Below are the code and all the weights of a small trained network. Each question names an input and a target symbol and asks about switching units off, where a switched-off unit gives its printed mean instead of its output.

import numpy as np


def w(rows, s, z=0):
    codes = np.array(rows[::2]) - 128.0
    scale = np.full(codes.shape[1], s)
    scale[-1] = z or s
    return codes * scale


def f(y):
    return np.maximum(y, 0)


def softmax(a):
    e = np.exp(a - a.max(-1, keepdims=True))
    return e / e.sum(-1, keepdims=True)


def log_softmax(a):
    a = a - a.max(-1, keepdims=True)
    return a - np.log(np.exp(a).sum(-1, keepdims=True))


def net(x, mask):
    ids = ['ΨΩδεζηλστ'.index(c) for c in x.split()]
    T = len(ids)
    res = E[ids] + P[:T]
    u = 0
    for l in range(3):
        r = res
        for j in range(2):
            rows = slice(2 * j, 2 * j + 2)
            q, k, v = (r @ M[l][rows].T for M in (Q, K, V))
            z = softmax(np.where(np.tri(T) > 0, q @ k.T / 2**0.5, -1e9)) @ v
            o = O[l][rows]
            res = res + np.where(mask[u + j], z, o[:, -1]) @ o[:, :-1]
        u += 2
        y = f(res @ A[l][:, :-1].T + A[l][:, -1])
        res = res + np.where(mask[u : u + 8], y, B[l][:, -1]) @ B[l][:, :-1]
        u += 8
    return log_softmax(res[-1] @ U[:, :-1].T + U[:, -1])


Q, K, V, O, A, B = {}, {}, {}, {}, {}, {}
E = w([
[101,173,158,119,120,122,95,63],'Ψ',
[73,123,113,150,96,220,115,130],'Ω',
[91,90,111,123,50,97,144,152],'δ',
[82,94,180,123,142,111,121,194],'ε',
[109,158,74,107,116,213,123,150],'ζ',
[114,117,120,150,126,193,160,131],'η',
[151,159,150,139,79,134,200,136],'λ',
[146,162,92,108,141,184,159,151],'σ',
[250,99,132,141,108,148,96,115],'τ',
],0.02)
P = w([
[148,150,97,254,191,150,108,149],'0',
[145,147,127,157,138,210,138,141],'1',
[145,141,142,116,117,200,148,136],'2',
[133,128,144,95,116,186,157,112],'3',
[124,121,141,66,118,176,170,96],'4',
[103,107,151,57,122,163,176,79],'5',
[78,101,152,47,104,143,185,76],'6',
[68,91,158,36,114,134,192,56],'7',
],0.0071)
Q[0] = w([
[136,83,150,138,136,106,116,207],'0.h0',
[116,148,115,115,36,232,250,144],'0.h0',
[151,135,136,104,117,137,124,105],'0.h1',
[111,138,115,118,131,180,146,73],'0.h1',
],0.014)
K[0] = w([
[186,73,129,119,126,150,144,146],'0.h0',
[54,88,156,6,121,53,112,100],'0.h0',
[154,115,116,150,127,108,101,136],'0.h1',
[134,132,121,89,130,122,91,66],'0.h1',
],0.015)
V[0] = w([
[73,57,197,92,197,125,95,173],'0.h0',
[165,229,252,119,214,101,156,59],'0.h0',
[24,180,122,177,124,156,162,254],'0.h1',
[169,77,130,161,120,116,127,173],'0.h1',
],0.0061)
O[0] = w([
[99,55,148,51,215,139,34,165,214],'0.h0',
[164,216,252,157,157,114,135,148,44],'0.h0',
[102,1,89,241,248,93,138,57,252],'0.h1',
[115,31,136,85,74,147,135,139,152],'0.h1',
],0.0053,0.0016)
A[0] = w([
[183,75,148,179,162,107,66,108,85],'0.n0',
[145,109,141,2,88,106,180,146,132],'0.n1',
[61,130,106,149,179,139,74,151,174],'0.n2',
[87,133,175,162,206,128,148,195,251],'0.n3',
[186,133,128,44,107,160,118,162,90],'0.n4',
[174,125,144,194,138,133,64,71,138],'0.n5',
[116,139,162,187,128,113,191,166,207],'0.n6',
[123,170,111,166,149,134,110,142,114],'0.n7',
],0.0074,0.0029)
B[0] = w([
[242,174,73,203,131,179,105,89,163],'0.n0',
[30,100,163,140,67,156,49,192,228],'0.n1',
[70,95,148,2,129,68,102,96,212],'0.n2',
[149,141,198,25,87,166,66,158,255],'0.n3',
[127,46,181,186,89,161,72,60,207],'0.n4',
[143,106,108,213,95,157,152,178,168],'0.n5',
[172,119,172,27,114,66,116,61,211],'0.n6',
[94,132,108,10,112,135,123,51,144],'0.n7',
],0.0058,0.0052)
Q[1] = w([
[189,178,189,131,125,102,115,116],'1.h0',
[112,90,109,104,139,164,140,131],'1.h0',
[142,98,166,72,45,156,175,107],'1.h1',
[248,167,119,125,156,115,171,131],'1.h1',
],0.011)
K[1] = w([
[199,187,175,169,132,178,87,17],'1.h0',
[143,76,135,56,127,132,162,252],'1.h0',
[215,51,120,168,1,174,86,127],'1.h1',
[157,137,16,151,188,94,220,224],'1.h1',
],0.0065)
V[1] = w([
[129,160,70,171,104,181,39,72],'1.h0',
[154,70,149,155,15,63,68,166],'1.h0',
[253,103,69,219,188,147,139,113],'1.h1',
[62,100,146,176,48,105,157,105],'1.h1',
],0.0055)
O[1] = w([
[73,113,94,111,135,254,103,192,148],'1.h0',
[89,94,100,87,81,85,167,169,252],'1.h0',
[94,140,150,170,111,121,100,97,213],'1.h1',
[103,99,107,140,162,160,140,150,121],'1.h1',
],0.0094,0.0039)
A[1] = w([
[90,165,114,63,67,103,109,164,32],'1.n0',
[192,102,160,138,125,77,169,83,54],'1.n1',
[82,109,42,175,79,110,133,94,199],'1.n2',
[162,196,138,96,184,150,125,131,168],'1.n3',
[129,112,50,105,133,117,241,104,97],'1.n4',
[129,132,44,83,151,196,48,191,127],'1.n5',
[152,57,145,113,106,144,130,162,253],'1.n6',
[254,133,29,203,170,146,129,136,235],'1.n7',
],0.0076,0.0019)
B[1] = w([
[164,123,119,170,218,172,112,158,213],'1.n0',
[151,131,100,198,127,39,75,119,147],'1.n1',
[70,181,149,144,142,155,72,164,195],'1.n2',
[125,164,107,71,96,58,181,162,159],'1.n3',
[150,180,58,95,74,91,75,146,164],'1.n4',
[107,132,135,160,134,46,174,78,208],'1.n5',
[140,86,143,124,96,154,49,120,254],'1.n6',
[220,134,41,134,222,89,188,255,153],'1.n7',
],0.0083)
Q[2] = w([
[162,120,169,100,237,14,210,87],'2.h0',
[116,3,109,12,49,205,29,157],'2.h0',
[195,84,142,114,100,63,72,24],'2.h1',
[46,150,134,54,64,147,82,203],'2.h1',
],0.006)
K[2] = w([
[117,147,165,93,248,63,135,171],'2.h0',
[188,13,160,114,62,179,75,143],'2.h0',
[60,161,248,84,116,1,158,182],'2.h1',
[149,93,167,164,38,196,15,91],'2.h1',
],0.0073)
V[2] = w([
[54,142,208,79,167,130,134,153],'2.h0',
[201,146,28,195,169,144,195,246],'2.h0',
[2,132,192,81,130,86,113,59],'2.h1',
[129,123,97,74,184,156,157,137],'2.h1',
],0.0051)
O[2] = w([
[62,10,104,97,115,45,222,21,15],'2.h0',
[125,151,114,131,219,49,68,178,44],'2.h0',
[20,187,82,165,64,177,145,189,98],'2.h1',
[100,163,84,107,253,118,198,197,5],'2.h1',
],0.0055,0.0028)
A[2] = w([
[71,204,92,166,43,165,135,122,70],'2.n0',
[155,68,173,177,62,156,84,219,137],'2.n1',
[44,128,118,167,102,169,58,50,116],'2.n2',
[126,41,206,137,55,129,153,42,107],'2.n3',
[33,52,130,161,183,152,196,79,26],'2.n4',
[80,105,129,154,77,126,106,86,156],'2.n5',
[172,44,82,180,134,158,250,58,252],'2.n6',
[98,254,169,132,119,184,252,99,135],'2.n7',
],0.0066,0.0034)
B[2] = w([
[211,108,94,139,109,178,139,153,166],'2.n0',
[111,159,117,115,193,123,151,60,246],'2.n1',
[181,109,158,130,126,122,191,168,196],'2.n2',
[86,178,81,116,149,138,182,72,208],'2.n3',
[183,107,115,222,127,81,166,133,148],'2.n4',
[132,165,134,101,154,103,178,151,183],'2.n5',
[135,40,209,74,214,88,2,94,147],'2.n6',
[57,180,232,156,133,112,141,202,160],'2.n7',
],0.0081,0.014)
U = w([
[166,94,228,167,193,221,9,151,168],'Ψ',
[50,196,255,149,112,126,137,211,178],'Ω',
[84,127,151,78,157,90,165,28,213],'δ',
[26,235,82,218,187,94,171,65,71],'ε',
[155,150,62,67,24,131,139,233,161],'ζ',
[178,175,148,186,71,29,148,103,116],'η',
[153,77,193,219,121,117,204,187,87],'λ',
[150,197,117,146,124,203,210,82,24],'σ',
[210,165,155,80,199,109,210,200,2],'τ',
],0.0042,0.0041)

Each question gives the input, a string of symbols that net reads in full, and the target symbol t.
The units are the heads (2 rows each of Q, K, V and O) and the neurons (one row each of A and B). Each row of codes is followed by its name. A weight is (code - 128) times the scale printed after its matrix; where a second scale follows, it is the last column's (O, A, B and U).
mask holds one flag per unit, layer by layer, with each layer's heads first. A switched-off unit (its flag False) gives its mean, the last column of its rows in O or B, instead of its output. The means were averaged over made-up inputs and are rounded, as every weight is.
A unit's drop is (log p(t) with every unit on - log p(t) with that unit switched off) / (log p(t) with every unit on - log p(t) with every unit switched off).
The circuit of an input: a set's keep is (log p(t) with only the set's units on - log p(t) with every unit switched off) / (log p(t) with every unit on - log p(t) with every unit switched off). Starting from the 12 units with the biggest drops (on a tie, the unit counted first), units are removed one at a time, each time the one whose removal leaves the highest keep (on an exact tie, the one counted first), for as long as the keep stays at least 0.8.
units of the circuit, in order: the units of the circuit, biggest drop first
top k neurons: the k neurons with the biggest drops, biggest first
top k neurons in layer l: the k neurons of layer l with the biggest drops, biggest first
heads that matter: for each layer, one digit per head in row order, 1 if its drop is at least 0.15 and else 0, layers parted by /
input ε ε λ σ ε Ψ σ Ω, target Ω: units of the circuit, in order : (0.h1 2.n7 0.h0 2.h1)
input Ψ ε ε λ λ λ Ψ, target Ω: units of the circuit, in order : (2.n7 0.h0 0.h1 2.h1)
input τ τ Ω ζ, target σ: heads that matter : 01 / 11 / 11
input λ ε ε ε τ τ λ, target σ: top 3 neurons : (0.n4 2.n3 1.n7)
input λ ζ ε δ λ σ ζ, target ζ: top 2 neurons : (1.n4 2.n1)
input ε τ ε ε σ ε δ Ω, target Ψ: top 2 neurons : (1.n7 0.n0)
input ε Ψ ε λ, target δ: units of the circuit, in order : (2.h0 0.h0 2.n6 0.n3)
input λ ε η δ λ, target ζ: heads that matter : 10 / 00 / 00
input σ η λ Ω, target λ: heads that matter : 10 / 10 / 00
input ε Ω ζ, target δ: units of the circuit, in order : (0.h0 2.h0 0.n2 1.n5)
input ζ ε Ω, target δ: units of the circuit, in order : (2.h0 0.h0 0.n2 1.n5)
input λ Ω Ω ε δ Ω λ, target ζ: units of the circuit, in order : (0.h0 1.n4 1.h1 2.n1)
input ε ε τ ζ η ε σ, target Ψ: top 2 neurons : (0.n4 1.n7)
input λ ζ τ Ω η, target Ψ: top 2 neurons : (1.n7 0.n3)
input τ λ τ ζ, target σ: heads that matter : 01 / 01 / 11
input ε η τ ε η Ω, target Ψ: units of the circuit, in order : (2.h0 2.n3 0.h0)
input Ψ δ Ω, target ζ: top neuron : (1.n4)
input δ λ σ σ, target ζ: top 3 neurons : (1.n4 2.n1 1.n0)
input η η λ, target η: top 3 neurons : (1.n1 0.n6 0.n1)
input δ λ λ λ λ ε λ σ, target δ: heads that matter : 10 / 01 / 10
input σ η ζ ε λ λ Ω Ψ, target Ω: top 3 neurons in layer 2 : (2.n7 2.n1 2.n3)
input ε ε σ ζ η τ Ψ, target Ψ: top 2 neurons in layer 1 : (1.n7 1.n5)
input Ω δ Ψ ζ ε ζ, target δ: heads that matter : 10 / 01 / 10
input ε τ Ψ τ, target σ: top 2 neurons : (0.n4 2.n3)
input ε ε δ η ε Ψ σ, target Ω: heads that matter : 11 / 00 / 00
input τ σ σ τ λ, target σ: top 2 neurons in layer 1 : (1.n6 1.n7)
input ε σ ζ λ Ω η, target δ: top 3 neurons : (2.n6 0.n3 0.n2)
